Below are the code and all the weights of a small trained network. Each question names an input and a class and asks about switching units off, where a switched-off unit gives its printed mean instead of its output.

import numpy as np


def w(rows, s, z=0):
    codes = np.array(rows[::2]) - 128.0
    scale = np.full(codes.shape[1], s)
    scale[-1] = z or s
    return codes * scale


def f(y):
    return np.maximum(y, 0)


def log_softmax(a):
    a = a - a.max(-1, keepdims=True)
    return a - np.log(np.exp(a).sum(-1, keepdims=True))


def net(x, mask):
    res = np.array(x, float).reshape(1, 4) / 4 @ E
    y = f(res @ A[0][:, :-1].T + A[0][:, -1])
    res = res + np.where(mask, y, B[0][:, -1]) @ B[0][:, :-1]
    return log_softmax(res[-1] @ U[:, :-1].T + U[:, -1])


A, B = {}, {}
E = w([
[125,127,98,134,168,122,136,106,136,95,123,114],'x0',
[108,106,129,135,69,165,94,114,45,45,19,90],'x1',
[88,86,253,95,205,177,110,155,183,148,117,78],'x2',
[142,148,122,60,109,138,214,195,119,97,127,86],'x3',
],0.012)
A[0] = w([
[148,109,138,186,141,126,29,67,149,151,126,151,240],'neuron 0',
[146,161,69,101,56,151,124,103,54,65,95,157,144],'neuron 1',
[168,191,119,12,111,153,253,201,116,91,131,62,185],'neuron 2',
[68,136,169,89,227,141,159,149,211,177,175,151,147],'neuron 3',
[80,95,114,227,156,100,2,109,129,170,115,176,255],'neuron 4',
[87,148,45,161,40,93,74,65,48,106,83,119,185],'neuron 5',
[213,189,95,124,122,37,149,111,137,162,178,174,200],'neuron 6',
[46,36,212,94,114,200,56,146,109,66,78,25,86],'neuron 7',
[203,226,78,154,98,33,198,118,161,172,181,176,195],'neuron 8',
],0.0064,0.0045)
B[0] = w([
[110,130,141,103,127,136,49,48,134,123,160,154,199],'neuron 0',
[107,144,143,171,72,99,169,136,101,87,112,138,210],'neuron 1',
[114,92,128,156,143,49,222,255,125,158,83,140,248],'neuron 2',
[70,78,178,171,148,50,99,119,153,182,168,58,226],'neuron 3',
[145,204,168,119,125,181,26,16,121,113,158,111,216],'neuron 4',
[136,175,162,173,91,153,131,118,118,61,121,97,227],'neuron 5',
[165,148,85,74,179,181,87,115,149,133,99,165,214],'neuron 6',
[164,126,72,68,187,139,110,143,202,109,72,213,242],'neuron 7',
[186,122,90,75,151,137,144,145,144,110,97,164,236],'neuron 8',
],0.0096,0.013)
U = w([
[215,185,107,3,180,211,67,69,168,101,118,209,214],'0',
[211,82,41,29,183,126,200,203,135,132,44,202,196],'1',
[143,198,183,227,50,186,111,61,38,80,120,80,139],'2',
[71,140,130,212,37,70,234,182,40,79,86,140,13],'3',
[63,68,171,135,145,102,49,65,131,187,216,54,113],'4',
[80,79,199,170,165,65,220,187,149,204,151,30,12],'5',
],0.0062,0.0011)

Each question gives the input, the list of numbers given to net, and the class t.
The units are the neurons (one row each of A and B). Each row of codes is followed by its name. A weight is (code - 128) times the scale printed after its matrix; where a second scale follows, it is the last column's (A, B and U).
mask holds one flag per neuron, in row order. A switched-off neuron (its flag False) gives its mean, the last column of its row in B, instead of its output. The means were averaged over made-up inputs and are rounded, as every weight is.
A unit's drop is (log p(t) with every unit on - log p(t) with that unit switched off) / (log p(t) with every unit on - log p(t) with every unit switched off).
The circuit of an input: a set's keep is (log p(t) with only the set's units on - log p(t) with every unit switched off) / (log p(t) with every unit on - log p(t) with every unit switched off). Starting from all 9 units, units are removed one at a time, each time the one whose removal leaves the highest keep (on an exact tie, the one counted first), for as long as the keep stays at least 0.8.
circuit, biggest first: the units of the circuit, biggest drop first
k most important neurons: the k neurons with the biggest drops, biggest first
drop when u is switched off: that unit's drop, to one decimal
input [-5,1,-3,8], class 3: circuit, biggest first	(neuron 7)
input [0,-1,2,-4], class 4: circuit, biggest first	(neuron 7; neuron 8)
input [6,3,0,7], class 3: 3 most important neurons	(neuron 8; neuron 6; neuron 1)
input [-3,-5,3,-1], class 4: circuit, biggest first	(neuron 2; neuron 3)
input [-4,2,0,4], class 3: circuit, biggest first	(neuron 8; neuron 6)
input [-4,0,3,6], class 5: circuit, biggest first	(neuron 8; neuron 6)
input [-8,1,0,-7], class 2: 2 most important neurons	(neuron 7; neuron 8)
input [6,-3,1,-1], class 4: circuit, biggest first	(neuron 7; neuron 3)
input [-6,2,-4,-5], class 2: 2 most important neurons	(neuron 7; neuron 5)
input [3,-7,1,1], class 5: 3 most important neurons	(neuron 3; neuron 7; neuron 4)
input [3,1,-4,-3], class 2: 3 most important neurons	(neuron 7; neuron 5; neuron 1)
input [-8,1,-4,-1], class 2: 4 most important neurons	(neuron 7; neuron 5; neuron 2; neuron 1)
input [0,1,-6,-1], class 2: 4 most important neurons	(neuron 7; neuron 5; neuron 1; neuron 2)
input [6,-6,3,-6], class 4: circuit, biggest first	(neuron 3)
input [-4,-2,1,-7], class 4: 3 most important neurons	(neuron 7; neuron 8; neuron 6)
input [2,7,7,2], class 1: 2 most important neurons	(neuron 4; neuron 7)
input [1,-5,1,-5], class 4: 2 most important neurons	(neuron 3; neuron 7)
input [2,-8,3,3], class 5: drop when neuron 3 is switched off	1.0
input [4,-1,2,5], class 5: drop when neuron 1 is switched off	0.0
input [-4,8,-8,-1], class 2: circuit, biggest first	(neuron 5)
input [-7,-8,3,-5], class 4: drop when neuron 3 is switched off	1.9
input [-2,2,0,1], class 3: drop when neuron 8 is switched off	0.4
